In the rows, zero is written as 128.
Each row has a class, written as a number after it.
[145  84  81  85 136 122 121 101 127 106  60 117 131  77 183 122 110  90
  92 118 155 123 101 127 100 109 177  81 134 187  52 120 135 146 158 130
 164 101 110 130 106 116 122 135 165 136 195 152 144 116 127]  8
[120 157 151  83 157 130 147 147  91 147 165 124 139 107 116 125 157 151
  94 147 128 151 102 147  95 132 118 143 119 129 159 109 136 156  96 149
 119 152 150 114 158 128 139 134 136 118 149 145 110 131 151]  2
[137  82 105 113 155 137  97 103 126 134  89 141 145 104 175 136 108  94
 100 138 131 102  97 106 107 126 165  72 129 158  62 124 131 135 143 126
 144  95 101 106  99  90 127 131 163 126 163 134 140  98 118]  3
[145 108 123 122 140 118 132 131 132 130 102 140 140 131 161 125 138 112
 127 157 130 114 136 138 131  99 154 114 142 164  94 121 155 138 138 118
 143 117 103 129 104 111 143 146 153 124 167 134 139 140 112]  6
[ 84 175 121 134 125 139 104  97  70 163 191 123 122 136  90 153 127 139
 122 122 101 116 117 112 158 145  90 135 131  73 119 165 103 156 154 166
 116 146 130  83 143 179 141 106 110 137  93 132  86  91 152]  2
[118 187 167 100 151 127 156 178 108 160 185 132 141 118  91 115 178 168
 100 143 125 153 114 163 106 150 106 179 108 122 189 100 140 136  66 150
 106 152 164 135 164 134 145 139 121 123 111 147 101 146 169]  2
[129 134 117 103 141 152 107 119  89 154 136 163 143 102 152 121 148 123
 125 123 137 136 112 125 124 184 120 112 115 141 128 131 113 149  97 171
 146 116 104 117 136 114 125 119 156 145 102 140 130  97 122]  3
[111  70  55 120 140 151  55  65 108 124  98 142 131  89 194 149 100  88
 106 131 112 105  97  92 149 109 133  63 146 146  28 156 103 152 183 154
 163  88 105  65  90 130 113 108 165 138 171 117 128  58 100]  5
[144  99 123 106 127 114 119 131 133 109  72 130 150  98 165 130 131 115
 129 146 134 120 123 133 125 141 154 121 137 159 103 113 155 124 124 106
 137 127  94 124 113 119 147 112 147 119 165 137 141 140 119]  6
[124  84  89 104 129 151  87  69 110 112  99 130 114 108 174 143 105 115
 100 111 126 131  97 120 144 128 140  94 141 159  64 157 114 124 169 160
 138 121 109 110 120 137 114 105 149 143 173 138 128  84 109]  7
[138 132 193 152 121 165 182 112 162 115 153 113  88 203 101 124 114 147
 133 109 128 178 143 166 167  92 114 157 131 127 187 171 124 118 127 135
  85 178 138 184 144 158 118 116  58 117 139 107 129 148 130]  7
[141  80 115 105 150 133 116 123 139 125  98 135 148  87 167 133 117 104
 100 136 144 136 107 112 104 135 172  87 122 155  90 124 124 136 129 107
 141 107  98 126 116  77 133 124 150 126 156 134 148 112 118]  3
[ 96 149  74  78 149 121  81 105  61 163 141 152 148  63 145 134 142 119
  91 127 128 115  73 120 111 171  98  95 118 130  84 119 111 168 132 177
 168  97 134  84 143 121 121 118 192 148 107 155 105  87 122]  3
[109 161 179 140 126 147 130 119 107 153 192 107  98 198 112 142 111 137
 147 116 109 124 127 136 156  90 105 152 140 108 136 160 111 154 162 145
  98 166 140 138 117 195 126 136  92 112 143 119 114 124 136]  0
[115 146 127 133 134 147 139 115 111 141 152 122 121 128 108 135 119 139
 111 121 126 123 121 140 140 112 121 137 131 127 157 138 123 144 142 142
 111 147 156 121 110 151 117 119 112 129 131 112 116 129 141]  5
[147  98 113 123 137 136 107  98 118 119 109 138 128 129 172 137 109 102
 134 121 128 127 126 127 136 124 143 101 140 142 110 145 128 132 152 130
 123 132 107 125 111 134 112 117 138 126 143 131 138 115 128]  8
[162  94 140 104 143 114 152 159 154 129  85 124 154  91 153 125 132 110
 100 153 142 126 125 143  82 120 161 112 113 192 101  88 168 133  90 110
 137  95 125 138 110  85 148 153 142 114 185 144 155 158 137]  3
[130 145 141 131 134 147 118 126 114 127 135 149 127 125 140 119 135 137
 132 121 125 158 130 147 139 150 114 136 124 131 147 149 122 126 104 150
 118 135 132 135 147 126 118 117 133 139 119 139 116 123 109]  7
[112 130  99 141 132 127  83  88  85 141 143 132 130 122 151 148 109 112
 149 114 109 106 118  94 158 139 100 103 134  97 106 154  87 128 185 136
 107 131 109 105 110 161 105 113 127 125 119 121 120  86 119]  0
[165  98 144 145 133 122 161 139 164 109  80 135 131 151 167 118 117 102
 148 123 134 130 157 144 121  81 185 112 138 186  94 116 156 118 138  97
 125 126 109 164 107 117 128 164 116 109 170 126 158 152 134]  8
[138 132 190 160 146 135 170 145 141 133 154 127 119 178 111 128 138 142
 150 125 134 135 148 154 133  84 137 154 131 156 176 126 169 128 109 125
 106 163 135 178 123 144 131 144  88 106 131 110 148 174 136]  1
[132 118  56  97 141 128  59  86  73 140  94 159 149  90 197 124 126 104
 120 126 122 110 115 102 132 167 120  69 135 138  57 139 109 148 126 171
 179  87 103  81 106 107 105 121 185 153 111 149 118  74 129]  8
[121 133 120 132 130 154 122 117 118 134 122 118 135 127 128 144 122 130
 110 117 121 125 128 120 139 121 127 121 134 113 103 140 118 128 149 131
 120 129 113 117 120 154 138 126 111 142 134 132 123 115 144]  2
[129 188 147  90 124 117 112 127  99 156 146 128 132 146 121 123 152 133
 140 147 115 118 117 125 127 154 102 150 121 109 140 138 108 136 129 130
 106 148 126 113 123 153 132 103 117 119 102 134 101 100 161]  8
[124 127 162 109 159 139 145 134 131 137 172 104 125 160 135 138 121 130
 102 143 127 144 112 132 119  92 145 125 126 122 141 128 100 123 133 106
  86 161 121 154 113 130 129 127 112 118 155 114 126 132 128]  0
[161 188 188 151 125 117 169 210 135 140 148 162 171 138 111  91 194 169
 128 158 122 157 155 166 102 196 128 184 107 130 205 104 156  93   4 140
 107 128 144 159 170  77 140 160 119 126  86 155 121 168 143]  2
[ 97 107  76  67 152 139  84  85  95 134 117 130 130  67 156 140 131 114
  76 133 132 126  75 113 124 131 115  92 127 135  77 122 104 168 152 155
 160 132 112  98 130 148 136 107 182 152 166 155 113  83 117]  6
[125 134 171 136 152 158 163 129 146 134 165 136 122 186 122 122 112 131
 128 121 132 148 125 152 139  85 125 138 142 125 170 147 125 118 144 112
 106 160 128 153 127 129 129 136  90 110 139 110 136 142 149]  4
[146 125  87 155 121 129 100 117 130 132 102 165 154 107 165 133 129 100
 156 126 125 115 138 105 155 142 111 104 138 139 102 155 132 114 181 138
 111 106  88 120 118 133 125 130 140 141 114 125 144 111 112]  4
[127 146 171 131 156 113 130 157 104 158 168 145 145 142 128 127 156 155
 144 164 118 127 131 148 113 126 119 141 126 144 170  88 164 139  80 151
 107 147 146 134 126 130 141 145 131 107 103 120 127 150 128]  1
[141 183 102 116 125 106  92 154  97 165 134 170 170  97 143 118 159 137
 136 176 123 102 114 101 121 197 102 124 110 134 140 103 116 133  97 147
 121 104 106  85 141  94 133 128 158 142  71 136 117  99 116]  3
[131 139 111 158 123 138 105 101 104 139 111 155 137 122 141 130 122 112
 150 119 122 102 120 107 143 171 100 113 121 105 118 152 113 131 148 138
 117 100 106 117 133 142 112 117 134 148  89 126 128 102 111]  3
[113 141 144 157 133 143 114  95 103 137 171 134 111 162 115 143 115 130
 162 113  93 126 122 120 181 123  94 142 148  83 153 181 103 137 187 153
  88 175 112 111 145 187 110 107  90 114 106 108 118  98 134]  2
[153 160 156 119 148 130 135 181 117 157 135 168 167 107 140 107 180 137
 134 147 131 134 140 160  98 191 117 143 110 138 168 102 152 124  29 137
 130 111 131 145 149  80 119 133 163 142  84 148 138 156 128]  3
[137  80  91 125 158 122  75  91 112 124  97 149 133  88 186 138  95  78
 149 124 104 104 120 102 133 119 134  91 148 144  61 154 128 136 175 142
 124 114  94  91  90 154 113 115 154 125 152 122 138  98 115]  8
[104 169 135 107 129 143  82 119  84 156 161 155 140 131 122 130 150 146
 128 128 104 123 105 141 153 179  72 150 128  90 162 151 101 144 104 169
 132 148 124 111 150 154 111  93 160 149  77 135  86 101 109]  6
[141  81 126 109 147 140 127 109 153 106 106 124 124 132 160 132 113 119
 113 140 148 137 127 133 131  98 157 118 131 152 119 133 130 124 140  85
 113 139  94 143 112 117 137 119 128 148 166 127 142 127 106]  6
[144  74 129 135 136 125 140 132 165 109 105 129 128 108 153 134 114 102
 133 147 132 128 137 129 135 102 151 131 123 149 120 132 133 126 136 106
 110 143 105 140 114 127 144 123 120 135 179 125 148 139 115]  6
[117 165 108  87 147 139 102 122  85 152 149 138 142  68 138 112 163 145
  97 142 134 138  99 149 112 156  98 136 108 136 151 101 113 164 103 162
 128 114 148  95 139 138 132 126 157 146 118 148 106  92 125]  5
[127 186 155  87 124  99 111 143 103 153 147 143 153 139 121 121 159 148
 133 167 113 112 130 121 113 172 110 155 119 127 125 114 118 138  93 119
 116 127 124  88 128 133 143 113 135 122  96 141 100 105 142]  8
[167 100 127 121 151 127 149 159 163 129  83 136 151  95 159 122 115 104
 114 130 153 113 136 136  92 120 183 112 119 183  83  96 164 111 112  93
 123 101 103 158 112  88 151 158 151 139 156 131 157 151 138]  3
[129  79 148 151 134 151 151  91 151 117 115 121 110 175 148 147  95 105
 145  93 132 132 144 125 148  55 154 103 156 167  91 157 141 129 190 118
 130 125 121 145 100 158 132 136 101 104 201 117 146 132 128]  4
[129 132 182 146 138 137 180 146 142 145 163 106 119 156  85 144 133 149
 128 111 142 133 160 160 132  89 147 164 118 133 173 121 158 130 125 115
  92 166 142 178 112 139 146 138  83 118 119 112 136 165 150]  1
[136 107 141 104 139 145 138 116 132 114 120 132 130 120 153 135 135 121
 112 130 135 139 120 144 136 125 145 137 130 160 153 138 126 129 107 123
 130 155 107 139 139 126 130 103 128 143 172 136 132 138 114]  6
[130 111 131  96 161 148 178 126 136 115 126  93 110 110 150 136 111 107
  80  95 166 160 105 156 116  75 172 124 133 157 135 134 132 140 162 105
 122 168 135 174 122 128 121 131 110 119 216 137 149 163 141]  0
[125  88 111 117 139 161  95  82 103 125 123 135 124 123 160 145 106 114
 122  95 141 134 109 120 134 149 123  99 129 119 117 155 102 140 143 148
 135 116 111 128 122 136 109 104 143 154 126 132 133 101 106]  3
[170 161 198 129 148 143 187 188 145 148 154 152 141 145 120 103 166 145
 133 135 154 160 150 180 106 156 139 174  99 149 220 112 153 121  44 114
  95 140 142 186 152  82 131 146 114 132 110 134 138 172 143]  3
[157 168 188 130 117 129 138 154 157 133 136 117 143 146 113 119 159 143
 137 148 120 128 135 154 133 138 127 177 125 122 182 124 136 118 117 111
  82 153 122 143 129 138 149 118  99 101 120 119 127 133 140]  5
[110 165 111 109 137 123  91 126  65 154 163 157 163  97 140 126 174 151
 122 138 129 136 117 138 121 187 103 127 112 127 165 110 120 148  74 177
 145 125 125 110 153 112 124 110 162 158  55 146 109 114  98]  1
[ 94 173 138 100 120 116  89  96  67 152 158 128 136 139 108 149 149 152
 138 133 114 110 105 104 144 157  91 137 128  98 132 142 106 152 163 151
 125 152 128  98 120 165 133  95 116 122  92 128  99  87 128]  1
[127 157 131  97 152 141 116 149 104 163 145 160 151 111 138 123 163 136
 115 131 129 137 115 146 117 177 108 136 117 136 142 118 133 134  78 160
 124 121 125 122 135 116 125 118 163 141  93 147 124 125 120]  3
[151 136 143 138 136 132 147 156 158 136 134 157 146 127 131 124 136 118
 144 146 132 131 143 122 126 132 129 144 129 149 165 132 145  97 130 106
  85 141 112 146 121 123 138 129 111 129 138 128 150 148 141]  4
[142 152 165 135 116 123 148 155 124 141 154 119 129 153 132 117 133 133
 144 143 133 127 142 152 123 111 133 138 127 145 136 115 133 131 105 135
 115 141 137 161 133 128 128 160 107 124 140 128 134 147 130]  0
[122 143 140 129 125 138 121 106 120 126 140 135 127 139 127 129 140 127
 136 127 125 127 114 137 149 138 112 146 128 117 141 153 123 133 156 126
 102 142 119 121 124 161 128  95 111 120 113 109 123 110 129]  5
[137 160 146 157 139 127 122 138 108 140 146 161 148  97 131 110 163 141
 150 147 113 126 133 145 138 174 100 154 120 112 176 132 136 130  90 149
  98 128 137 118 141 134 124 123 119 131  79 113 124 125 129]  5
[ 81 116 107  83 152 167 132  76  97 140 159  99  82 127 126 155 100 103
  86  78 142 155  65 124 130  87 112 118 123 111 112 177  89 181 205 140
 140 147 138 134 143 172 122 104 125 133 179 129 112 101 138]  3
[150 120 181 131 130 154 155 143 141 117 135 114 129 150 136 128 119 123
 136 100 142 148 144 157 139 112 156 138 129 139 164 133 123 121 119 132
 110 160 124 175 117 129 123 130 105 117 156 138 145 154 124]  0
[110 119 118 139 105 159 119  85 124 125 129 107  96 132 114 144  91 128
 116 101 118 131 125 121 161 110 125 119 131 120  94 165 101 134 168 156
 129 133 133 132 128 153 125 122  97 145 145 117 108  96 130]  7
[104  73  77 112 124 165 108  63 127 124 107 101 110 125 150 155  67 102
  99  92 132 120 108  96 150  69 137  63 154 139  44 157 102 152 221 151
 158 112 107 107  94 153 131 124 130 137 182 121 132  85 128]  4
[101 164 131  93 145 152 146 130 113 161 185 135 127 120 103 128 144 149
  89 126 143 159 104 151 125 126  82 140 116 132 168 119 121 150 115 160
 111 149 153 123 153 150 133 120 126 131 125 138 109 117 140]  4
[125 163 145 128 130 126 155 145 132 142 166 132 128 150  89 126 132 136
 118 137 130 122 143 147 135 117 120 153 124 122 139 119 125 122 120 120
 113 139 133 145 116 138 128 138 103 126 101 119 119 142 153]  8
[143 132 111 134 134 138 109 130 107 142 126 169 161 101 160 109 146 130
 131 128 142 137 137 137 133 177 117  98 132 138 134 134 133 122  82 163
 155  89 120 128 137  81 112 130 170 149  95 150 130 119 118]  4
[105 152  86 114 141 134  91 110  82 163 137 147 143 114 139 141 123 124
 115 118 121 108 107 105 124 144 127 102 131 124  79 134 107 146 160 137
 143 105 118  95 115 130 122 121 169 147 103 138 112  97 114]  3
[143  74  74 137 130 132 108 105 132 112  58 150 144  78 190 127 110  87
 130 137 134 108 122 122 139 131 124  90 130 154  71 146 133 122 137 126
 143 104  85 114 117 125 121 115 158 153 157 134 154 117 103]  6
[102 111  97  97 151 136  88  70  96 128 133 129 117 137 149 148  93 110
 112 119 111 116 101  92 143 108 118  86 143 110  69 155  99 152 183 140
 143 122 112  88 103 153 122 110 142 131 126 121 110  82 137]  8
[128 182 139 133 145 103  92 143  91 151 168 169 143 117 123 107 140 133
 170 163  95 103 127 109 140 172  81 147 129 105 156 140 114 143 103 153
 117 128 124  89 130 146 111 119 141 130  64 130 112 114 137]  8
[105 173 122  89 145 113  68 132  88 158 172 145 153 129 119 128 150 162
 105 194  97 104  98 109 124 155  88 130 120  98 136 110  95 136 104 126
 118 128 126  78 119 116 127 112 170 149  89 140  85  90 113]  6
[ 87 173 131  73 145 141 128 100  73 157 194 121 106 133  98 139 141 146
  99 112 128 141  98 139 129 117  94 151 127 109 153 140  97 184 155 159
 132 157 159  99 140 178 114 100 127 130 120 135  90 103 138]  8
[139 144 136 115 136 131 118 139 115 136 138 123 142 139 153 122 143 129
 116 145 133 129 126 117 108 139 143 115 121 120 120 115 112 119 106 110
 123 124 119 137 121  89 122 135 137 122 144 136 121 112 122]  0
[110 162 129 144 119 133  86 110 105 144 153 145 141 127 112 137 137 144
 149 136 102 107 117 118 170 159  66 150 123  81 161 152  86 132 146 150
  94 152 105 106 136 180 123  99 123 146  69 120 103  95 103]  6
[143 167 170 118 129 113 150 164 129 140 142 127 153 136 118 128 179 147
 126 160 128 131 135 143 117 154 142 166 114 141 177 101 153 114  88 114
 104 159 112 153 137 103 154 129 103 105 118 129 134 147 143]  1
[159 130 179 169 148 134 186 164 141 131 128 133 131 161 137 117 133 138
 147 127 124 142 148 161 128  86 169 149 139 153 160 129 163 110 126 119
  92 151 141 165 128 135 136 161  98 106 156 129 149 175 159]  2
[122 158 151 108 142 135 111 105 118 149 147 119 131 140 138 137 137 133
 124 144 115 130 109 139 137 127 101 147 129 109 155 140 113 142 146 118
  79 162 136  95 124 170 140  90 106 107 134 117 109  95 133]  5
[140 112 120  98 139 132 158 139 148 118 106 130 135 101 150 121 147 127
  83 128 157 139 110 168 115 113 154 150 123 181 139 106 141 132 115 120
 142 149 125 158 137 123 136 134 134 147 183 143 140 157 125]  6
[140 146 100 128 132 138 120 135 112 138 108 142 150  79 136 120 130 129
  93 140 130 133 125 145 111 147 136 108 116 129 106 101 136 120 119 145
 129 113 134 136 125  92 136 151 147 145 117 136 117 124 134]  7
[130 122 143  95 130 111 124 127 136 122 125 117 129 123 130 134 134 132
 124 161 131 118 117 127 140 131 128 149 132 131 120 133 133 130 137 115
 108 153 106 117 111 144 152  97 125 123 155 132 127 124 124]  6
[111 138 147 117 131 139 120 113 100 148 157 121 118 151 134 140 117 121
 137 126 119 120 121 124 137 101 121 122 139 138 106 137 118 151 160 146
 114 146 124 120 111 175 131 132 114 115 154 125 124 114 122]  0
[122  99 101 119 132 144 106 113 115 141  92 131 142  87 149 145 101  97
 115 106 131  97 103 107 118 128 150  93 128 145  65 133 120 137 163 134
 155  92 109 116 105 128 133 126 155 136 147 136 138 112 134]  3
[160 173 206 126 142  91 178 205 139 148 137 137 164 154 111  93 179 173
 139 172 130 127 155 164  83 151 136 181 110 152 203  74 175 103  18 124
 110 131 159 170 124  79 148 166 112 115  96 133 131 187 144]  1
[137 104 102 146 127 128 104 118 125 115  98 161 132  78 151 125 128 107
 148 133 125 119 137 131 144 154 112 118 123 142  90 135 151 131 135 150
 126 104 115 115 132 128 120 124 142 141 127 127 138 118 108]  7
[129 136 142 125 135 122 130 133 123 139 122 140 140 143 140 126 136 134
 130 142 124 132 132 145 130 115 131 126 138 152 131 121 148 141 108 134
 130 151 124 139 122 139 140 138 132 126 139 131 120 146 115]  6
[136 156 168 138 123 143 149 147 135 144 142 123 125 131 102 123 131 130
 137 127 111 136 138 157 140 117 134 155 122 119 138 142 119 124 153 123
 104 138 121 158 132 138 144 136 113 120 117 124 122 133 150]  7
[157  59 152 150 125 160 174 128 203  91  89 119 106 173 152 131  84  95
 136  88 150 140 149 143 149  32 192 121 148 196  95 154 158 112 193  96
 138 128 119 181  95 123 130 150  94 117 223 124 172 161 141]  4
[109 179 137 106 132 157 103 124  81 159 173 142 134 136 115 121 145 156
 121 124 117 140 103 132 134 190  65 131 116  75 193 123  90 155  67 199
 138 133 152 113 160 125 107 108 141 149  60 139  93 105 113]  3
[134 144 164 129 132 134 156 130 150 128 149 116 121 154 123 123 147 131
 128 136 125 140 128 147 142 111 137 164 134 122 170 140 124 137 141 116
 106 161 136 140 124 139 137 113  85 105 150 109 129 134 140]  5
[ 84 127  99  86 155 131 130  88  77 140 149 118 112  92 129 142 148 125
  93 100 151 140  95 130 120 118 123 119 124 143 123 133 121 176 142 159
 168 134 155 123 139 148 119 102 148 144 161 154 116 119 117]  1
[125 138 181 115 121 143 152 111 151 131 150 111 117 173 100 139 120 130
 133 117 127 142 130 142 147 108 109 149 137 109 155 155 127 134 174 110
  92 164 127 145 130 160 143 111  78 106 144 119 125 123 150]  4
[130 169 169 109 134 115 131 146 101 147 146 117 146 132 104 121 160 153
 145 147 125 124 133 133 125 148 126 144 115 120 165 119 129 147 114 120
 123 144 111 138 121 120 142 120 124 115  88 129 127 128 146]  1
[159  83 130 142 147 134 132 136 146 108  85 127 146 117 167 114 105 113
 124 135 134 134 137 128 110 108 186  87 142 147  93 125 153 130 122  99
 149 115 100 138 120  83 130 150 136 127 154 131 156 141 146]  2
[177 101  95 142 153 108 119 163 125 127  64 179 185  52 191 105 148 105
 136 160 138 120 142 121  92 171 162  95 121 173  89 108 173 107  89 113
 128  88  88 118 125  73 131 151 173 142 128 143 162 136 134]  2
